Below is a small trained network, with its code and all its weights. Each question gives an input and a class and asks what happens when units are switched off, that is, made to give their printed mean instead of their output.

import numpy as np


def w(rows, s, z=0):
    codes = np.array(rows[::2]) - 128.0
    scale = np.full(codes.shape[1], s)
    scale[-1] = z or s
    return codes * scale


def f(y):
    return y / 2 * (1 + np.tanh(0.7978845608 * (y + 0.044715 * y**3)))


def log_softmax(a):
    a = a - a.max(-1, keepdims=True)
    return a - np.log(np.exp(a).sum(-1, keepdims=True))


def net(x, mask):
    res = np.array(x, float).reshape(1, 6) / 4 @ E
    y = f(res @ A[0][:, :-1].T + A[0][:, -1])
    res = res + np.where(mask, y, B[0][:, -1]) @ B[0][:, :-1]
    return log_softmax(res[-1] @ U[:, :-1].T + U[:, -1])


A, B = {}, {}
E = w([
[207,221,168,71,194,75],'x0',
[128,130,132,129,127,128],'x1',
[128,135,131,132,131,127],'x2',
[68,73,192,40,106,122],'x3',
[215,58,127,106,110,167],'x4',
[94,163,130,91,255,191],'x5',
],0.0079)
A[0] = w([
[155,128,77,169,136,124,50],'N1',
[37,70,73,175,127,154,28],'N2',
[107,146,225,12,90,152,78],'N3',
[133,127,84,146,48,17,26],'N4',
[123,77,154,68,101,122,140],'N5',
[36,169,178,142,128,70,137],'N6',
[174,193,203,77,144,71,64],'N7',
[210,183,157,86,119,99,1],'N8',
[96,93,84,226,101,195,80],'N9',
[90,58,150,195,148,150,32],'N10',
[159,193,124,84,119,90,30],'N11',
[144,185,128,93,28,59,103],'N12',
[135,165,188,129,148,113,166],'N13',
[186,100,157,181,138,173,181],'N14',
[107,121,125,174,250,223,45],'N15',
[203,87,224,140,158,231,203],'N16',
[33,235,90,224,128,80,95],'N17',
[204,219,17,156,137,111,94],'N18',
[196,126,107,115,2,120,136],'N19',
[78,93,244,61,114,75,95],'N20',
],0.0094,0.0079)
B[0] = w([
[103,157,124,124,163,246,129],'N1',
[193,158,177,100,53,144,186],'N2',
[127,139,140,194,147,148,209],'N3',
[73,131,176,89,188,160,178],'N4',
[194,194,97,145,163,142,197],'N5',
[172,133,20,83,115,118,202],'N6',
[176,63,173,105,63,167,208],'N7',
[195,121,150,78,80,167,155],'N8',
[176,159,162,113,91,168,217],'N9',
[166,53,146,84,63,210,143],'N10',
[180,102,140,86,81,158,143],'N11',
[76,162,135,102,151,136,190],'N12',
[95,143,139,96,59,114,193],'N13',
[143,165,75,148,147,96,201],'N14',
[88,184,180,59,140,155,196],'N15',
[128,169,86,77,134,89,250],'N16',
[181,162,104,91,171,104,225],'N17',
[130,187,139,165,130,214,221],'N18',
[115,150,147,69,195,123,254],'N19',
[168,198,128,176,202,198,223],'N20',
],0.013,0.0063)
U = w([
[143,115,160,119,88,145,113],'0',
[110,142,125,135,142,114,249],'1',
[116,156,125,191,165,171,66],'2',
[56,134,160,82,168,132,72],'3',
[115,140,117,136,132,114,231],'4',
[139,131,66,108,148,105,97],'5',
[114,93,92,212,141,51,119],'6',
[17,6,117,242,43,59,1],'7',
],0.018,0.016)

Each question gives the input, the list of numbers given to net, and the class t.
The units are the neurons (one row each of A and B). Each row of codes is followed by its name. A weight is (code - 128) times the scale printed after its matrix; where a second scale follows, it is the last column's (A, B and U).
mask holds one flag per neuron, in row order. A switched-off neuron (its flag False) gives its mean, the last column of its row in B, instead of its output. The means were averaged over made-up inputs and are rounded, as every weight is.
A unit's drop is (log p(t) with every unit on - log p(t) with that unit switched off) / (log p(t) with every unit on - log p(t) with every unit switched off).
The circuit of an input: a set's keep is (log p(t) with only the set's units on - log p(t) with every unit switched off) / (log p(t) with every unit on - log p(t) with every unit switched off). Starting from the 12 units with the biggest drops (on a tie, the unit counted first), units are removed one at a time, each time the one whose removal leaves the highest keep (on an exact tie, the one counted first), for as long as the keep stays at least 0.8.
units of the circuit, in order: the units of the circuit, biggest drop first
unit that matters most: the unit with the biggest drop
k most important neurons: the k neurons with the biggest drops, biggest first
input [5,5,-2,7,-7,-3], class 2: units of the circuit, in order -> [N20]
input [-6,6,-2,-4,7,-8], class 3: units of the circuit, in order -> [N19; N4]
input [6,1,-4,7,5,4], class 2: 3 most important neurons -> [N20; N3; N5]
input [3,1,0,-8,-5,-2], class 2: 2 most important neurons -> [N18; N16]
input [5,4,0,1,-3,-6], class 3: units of the circuit, in order -> [N12; N4]
input [5,-3,4,0,-8,-7], class 5: 2 most important neurons -> [N6; N17]
input [-6,-2,-1,0,-7,1], class 5: 3 most important neurons -> [N6; N17; N7]
input [-5,3,3,-1,3,7], class 3: 2 most important neurons -> [N15; N6]
input [-4,6,2,-3,-2,-8], class 3: units of the circuit, in order -> [N4; N19]
input [-3,1,-2,-8,6,-1], class 2: 2 most important neurons -> [N18; N1]
input [-2,-8,-6,1,2,-8], class 3: 2 most important neurons -> [N19; N4]
input [4,4,-3,5,-2,-2], class 2: 3 most important neurons -> [N20; N3; N16]
input [-6,-2,-2,4,8,6], class 5: 2 most important neurons -> [N16; N5]
input [-7,-5,6,0,4,7], class 0: unit that matters most -> N2
input [-6,1,5,0,8,-4], class 5: units of the circuit, in order -> [N14; N16]
input [4,-6,-3,8,6,-1], class 2: 2 most important neurons -> [N20; N3]
input [7,5,-4,-2,2,-3], class 0: 2 most important neurons -> [N7; N8]
input [-6,5,6,-7,-8,-4], class 5: 4 most important neurons -> [N17; N6; N20; N3]
input [-4,-1,7,4,8,-2], class 5: units of the circuit, in order -> [N16; N5]
input [5,4,-3,-7,1,-1], class 2: units of the circuit, in order -> [N18]
input [3,-1,3,-7,-2,-8], class 3: 3 most important neurons -> [N4; N19; N12]
input [7,6,4,-5,-8,-1], class 5: 2 most important neurons -> [N17; N6]
input [7,6,-3,-7,-6,-8], class 3: units of the circuit, in order -> [N4; N12]
input [8,8,7,-8,-8,-2], class 0: units of the circuit, in order -> [N7; N11]
input [-5,6,-4,8,2,7], class 2: units of the circuit, in order -> [N20; N3]
input [-6,7,-3,-1,-2,-7], class 3: units of the circuit, in order -> [N4; N19]
input [1,-6,-6,-1,8,6], class 5: unit that matters most -> N16
